Below is a small trained network, with its code and all its weights. Each question gives an input and a target symbol and asks what happens when units are switched off, that is, made to give their printed mean instead of their output.

import numpy as np


def w(rows, s, z=0):
    codes = np.array(rows[::2]) - 128.0
    scale = np.full(codes.shape[1], s)
    scale[-1] = z or s
    return codes * scale


def f(y):
    return y / 2 * (1 + np.tanh(0.7978845608 * (y + 0.044715 * y**3)))


def softmax(a):
    e = np.exp(a - a.max(-1, keepdims=True))
    return e / e.sum(-1, keepdims=True)


def log_softmax(a):
    a = a - a.max(-1, keepdims=True)
    return a - np.log(np.exp(a).sum(-1, keepdims=True))


def net(x, mask):
    ids = ['βζημξτψω'.index(c) for c in x.split()]
    T = len(ids)
    res = E[ids] + P[:T]
    q, k, v = (res @ M[0].T for M in (Q, K, V))
    z = softmax(np.where(np.tri(T) > 0, q @ k.T / 2**0.5, -1e9)) @ v
    res = res + np.where(mask[0], z, O[0][:, -1]) @ O[0][:, :-1]
    y = f(res @ A[0][:, :-1].T + A[0][:, -1])
    res = res + np.where(mask[1:17], y, B[0][:, -1]) @ B[0][:, :-1]
    return log_softmax(res[-1] @ U[:, :-1].T + U[:, -1])


Q, K, V, O, A, B = {}, {}, {}, {}, {}, {}
E = w([
[137,205,60,67,151],'β',
[55,147,243,124,80],'ζ',
[149,193,89,84,40],'η',
[137,141,13,86,76],'μ',
[145,108,62,144,7],'ξ',
[49,111,102,185,94],'τ',
[20,151,72,160,216],'ψ',
[137,164,215,56,37],'ω',
],0.013)
P = w([
[1,82,92,50,66],'0',
[91,160,170,152,101],'1',
[104,151,185,136,104],'2',
[91,167,168,134,82],'3',
[101,165,189,145,77],'4',
[89,168,176,138,71],'5',
[93,184,170,133,78],'6',
[95,172,183,139,72],'7',
],0.0052)
Q[0] = w([
[254,121,196,150,248],'h1',
[3,124,200,20,58],'h1',
],0.022)
K[0] = w([
[227,231,191,236,145],'h1',
[16,75,162,57,2],'h1',
],0.02)
V[0] = w([
[115,123,58,75,170],'h1',
[187,252,120,121,122],'h1',
],0.018)
O[0] = w([
[245,218,165,226,206,254],'h1',
[32,254,17,114,139,128],'h1',
],0.0086,0.0081)
A[0] = w([
[195,69,70,66,177,105],'n1',
[85,90,153,105,170,61],'n2',
[92,147,133,81,110,2],'n3',
[131,95,85,216,78,93],'n4',
[192,69,163,113,164,52],'n5',
[182,49,18,175,130,113],'n6',
[123,97,7,141,126,72],'n7',
[70,154,135,113,133,115],'n8',
[62,90,131,138,252,97],'n9',
[88,87,86,212,137,135],'n10',
[94,106,117,53,137,125],'n11',
[117,73,75,108,153,113],'n12',
[143,47,153,85,150,98],'n13',
[116,168,206,51,172,85],'n14',
[165,94,46,151,179,82],'n15',
[109,104,125,161,123,64],'n16',
],0.012,0.0099)
B[0] = w([
[161,143,168,218,173,144],'n1',
[151,53,147,118,191,141],'n2',
[233,63,160,186,200,151],'n3',
[97,36,124,81,122,172],'n4',
[65,110,4,61,145,245],'n5',
[151,94,251,90,153,164],'n6',
[230,177,245,140,149,164],'n7',
[175,151,62,176,80,219],'n8',
[161,64,147,20,121,168],'n9',
[136,72,62,129,124,187],'n10',
[78,195,112,55,201,222],'n11',
[3,101,109,81,162,131],'n12',
[138,197,118,241,104,255],'n13',
[32,62,123,29,155,169],'n14',
[58,118,139,99,202,187],'n15',
[111,120,100,82,174,101],'n16',
],0.017,0.0038)
U = w([
[107,117,112,187,200,60],'β',
[3,70,211,183,134,109],'ζ',
[169,116,141,121,14,90],'η',
[159,65,244,185,194,220],'μ',
[141,29,217,135,47,254],'ξ',
[92,22,125,235,111,105],'τ',
[148,23,123,120,181,100],'ψ',
[77,97,170,45,58,75],'ω',
],0.0053,0.0034)

Each question gives the input, a string of symbols that net reads in full, and the target symbol t.
The units are the heads (2 rows each of Q, K, V and O) and the neurons (one row each of A and B). Each row of codes is followed by its name. A weight is (code - 128) times the scale printed after its matrix; where a second scale follows, it is the last column's (O, A, B and U).
mask holds one flag per unit, heads first, then neurons. A switched-off unit (its flag False) gives its mean, the last column of its rows in O or B, instead of its output. The means were averaged over made-up inputs and are rounded, as every weight is.
A unit's drop is (log p(t) with every unit on - log p(t) with that unit switched off) / (log p(t) with every unit on - log p(t) with every unit switched off).
The circuit of an input: a set's keep is (log p(t) with only the set's units on - log p(t) with every unit switched off) / (log p(t) with every unit on - log p(t) with every unit switched off). Starting from the 12 units with the biggest drops (on a tie, the unit counted first), units are removed one at a time, each time the one whose removal leaves the highest keep (on an exact tie, the one counted first), for as long as the keep stays at least 0.8.
units of the circuit, in order: the units of the circuit, biggest drop first
most important unit: the unit with the biggest drop
k most important neurons: the k neurons with the biggest drops, biggest first
drop of u: that unit's drop, to one decimal
input ψ μ ω ξ μ, target ψ: most important unit => n5
input ψ τ η η, target ψ: units of the circuit, in order => (h1; n5)
input η ψ μ, target μ: units of the circuit, in order => (n5; n6)
input ξ ξ ξ β τ ξ μ, target ξ: units of the circuit, in order => (h1; n6)
input ζ τ τ, target ζ: units of the circuit, in order => (h1; n12; n11)
input ω ξ η ζ β ω η, target ω: 3 most important neurons => (n11; n13; n1)
input τ η ζ ξ, target ξ: 4 most important neurons => (n6; n4; n11; n15)
input β β ω, target ω: 3 most important neurons => (n11; n14; n13)
input ζ ω μ, target ζ: units of the circuit, in order => (h1; n12; n11; n13)
input β ψ μ ξ ψ τ ω ζ, target β: 4 most important neurons => (n11; n3; n8; n13)
input ζ ψ ξ τ, target ζ: 4 most important neurons => (n12; n11; n13; n8)
input ξ μ τ ζ β β η, target ξ: units of the circuit, in order => (h1; n11)
input ω ζ ξ, target ω: units of the circuit, in order => (h1; n13)
input ω η τ μ, target ω: 4 most important neurons => (n11; n12; n13; n2)
input ξ μ τ τ β ζ ω, target ω: units of the circuit, in order => (n14)
input ω μ ψ μ ζ, target ω: 3 most important neurons => (n14; n11; n13)
input ζ μ ψ, target ψ: 2 most important neurons => (n9; n2)
input β ω ζ ζ ξ ψ ψ, target ψ: 2 most important neurons => (n9; n10)
input ψ β τ β β ξ, target ψ: 3 most important neurons => (n5; n4; n13)
input ζ ξ ζ ω, target ζ: most important unit => n13
input ω ω β τ ψ β, target ω: 2 most important neurons => (n11; n13)
input τ ζ β η ζ, target τ: drop of h1 => 1.4
input ψ ψ ξ, target ψ: drop of n5 => 1.7
input η ζ β τ, target η: drop of n3 => 0.1
